Below is a small trained network, with its code and all its weights. Each question gives an input and a class and asks what happens when units are switched off, that is, made to give their printed mean instead of their output.

import numpy as np


def w(rows, s, z=0):
    codes = np.array(rows[::2]) - 128.0
    scale = np.full(codes.shape[1], s)
    scale[-1] = z or s
    return codes * scale


def f(y):
    return np.maximum(y, 0)


def log_softmax(a):
    a = a - a.max(-1, keepdims=True)
    return a - np.log(np.exp(a).sum(-1, keepdims=True))


def net(x, mask):
    res = np.array(x, float).reshape(1, 5) / 4 @ E
    y = f(res @ A[0][:, :-1].T + A[0][:, -1])
    res = res + np.where(mask, y, B[0][:, -1]) @ B[0][:, :-1]
    return log_softmax(res[-1] @ U[:, :-1].T + U[:, -1])


A, B = {}, {}
E = w([
[233,176,81,61],'x0',
[100,107,10,151],'x1',
[129,126,126,130],'x2',
[80,75,134,6],'x3',
[184,2,146,148],'x4',
],0.0097)
A[0] = w([
[177,153,113,133,128],'N0',
[147,127,227,85,100],'N1',
[135,120,124,75,79],'N2',
[181,156,114,155,112],'N3',
[86,196,122,107,95],'N4',
[171,115,114,69,127],'N5',
[159,159,180,164,76],'N6',
[168,79,164,120,94],'N7',
[65,146,140,163,183],'N8',
[104,79,136,172,122],'N9',
[98,151,65,104,222],'N10',
[79,120,41,141,193],'N11',
[157,151,193,129,120],'N12',
[76,188,137,132,70],'N13',
[162,163,113,113,121],'N14',
[173,145,123,228,78],'N15',
[102,49,165,193,106],'N16',
[170,132,95,67,135],'N17',
[132,135,212,63,108],'N18',
[172,51,137,149,15],'N19',
[167,45,132,133,169],'N20',
[123,160,161,252,61],'N21',
[137,86,81,134,115],'N22',
[43,102,160,110,111],'N23',
[79,88,138,49,2],'N24',
[94,155,123,104,176],'N25',
[122,159,189,103,177],'N26',
[181,110,118,117,146],'N27',
],0.015,0.0035)
B[0] = w([
[124,62,164,115,192],'N0',
[130,113,79,179,232],'N1',
[107,146,136,70,181],'N2',
[141,109,136,62,198],'N3',
[76,195,179,134,210],'N4',
[146,117,161,107,215],'N5',
[89,91,51,137,192],'N6',
[127,186,121,146,206],'N7',
[189,94,202,107,206],'N8',
[146,108,176,92,205],'N9',
[125,120,138,180,226],'N10',
[160,85,101,188,240],'N11',
[173,127,67,186,198],'N12',
[101,182,192,132,198],'N13',
[173,100,189,116,189],'N14',
[32,126,100,53,240],'N15',
[138,120,193,148,250],'N16',
[136,62,187,134,226],'N17',
[135,110,78,161,228],'N18',
[52,207,121,129,220],'N19',
[81,254,164,138,251],'N20',
[119,86,89,78,255],'N21',
[168,168,96,216,195],'N22',
[174,85,152,83,218],'N23',
[61,115,33,76,220],'N24',
[141,198,122,162,186],'N25',
[162,103,118,175,205],'N26',
[153,125,208,126,197],'N27',
],0.0083,0.0095)
U = w([
[98,206,143,159,92],'0',
[72,75,51,64,103],'1',
[149,67,184,131,68],'2',
[133,97,46,250,96],'3',
[123,113,115,151,255],'4',
],0.015,0.0092)

Each question gives the input, the list of numbers given to net, and the class t.
The units are the neurons (one row each of A and B). Each row of codes is followed by its name. A weight is (code - 128) times the scale printed after its matrix; where a second scale follows, it is the last column's (A, B and U).
mask holds one flag per neuron, in row order. A switched-off neuron (its flag False) gives its mean, the last column of its row in B, instead of its output. The means were averaged over made-up inputs and are rounded, as every weight is.
A unit's drop is (log p(t) with every unit on - log p(t) with that unit switched off) / (log p(t) with every unit on - log p(t) with every unit switched off).
The circuit of an input: a set's keep is (log p(t) with only the set's units on - log p(t) with every unit switched off) / (log p(t) with every unit on - log p(t) with every unit switched off). Starting from the 12 units with the biggest drops (on a tie, the unit counted first), units are removed one at a time, each time the one whose removal leaves the highest keep (on an exact tie, the one counted first), for as long as the keep stays at least 0.8.
circuit, biggest first: the units of the circuit, biggest drop first
top k neurons: the k neurons with the biggest drops, biggest first
drop when u is switched off: that unit's drop, to one decimal
input [1,4,4,-6,-3], class 1: circuit, biggest first : (N15, N21)
input [-8,3,1,3,-7], class 2: circuit, biggest first : (N8)
input [-4,8,5,-3,8], class 0: circuit, biggest first : (N20, N19)
input [-6,6,4,-3,-2], class 2: circuit, biggest first : (N8, N9)
input [-4,3,2,4,4], class 0: circuit, biggest first : (N20, N21)
input [-6,0,-8,-8,3], class 1: top 2 neurons : (N15, N21)
input [-8,7,5,-2,8], class 0: circuit, biggest first : (N20, N19)
input [8,6,0,-7,-6], class 2: circuit, biggest first : (N14, N0, N3)
input [-1,-6,-2,-8,6], class 1: top 3 neurons : (N15, N21, N6)
input [6,-7,-5,2,6], class 3: top 3 neurons : (N1, N18, N12)
input [-5,-2,7,-6,8], class 0: top 2 neurons : (N20, N19)
input [-7,5,1,0,6], class 2: top 2 neurons : (N9, N16)
input [-6,-8,0,6,3], class 3: top 2 neurons : (N1, N18)
input [8,-2,3,4,8], class 0: top 3 neurons : (N20, N19, N7)
input [5,8,-3,3,-7], class 3: circuit, biggest first : (N11)
input [-6,7,-5,4,0], class 3: top 2 neurons : (N11, N22)
input [-4,-4,-7,5,5], class 4: top 4 neurons : (N15, N16, N23, N21)
input [-8,-2,-1,-1,8], class 0: top 4 neurons : (N20, N19, N7, N17)
input [0,2,0,-8,-6], class 1: circuit, biggest first : (N21, N15)
input [0,3,0,1,1], class 3: top neuron : (N15)
input [-6,8,5,4,-7], class 3: top 2 neurons : (N11, N20)
input [3,4,-7,-8,-2], class 1: drop when N15 is switched off : 0.1
input [1,-4,1,-7,7], class 0: drop when N16 is switched off : 0.2
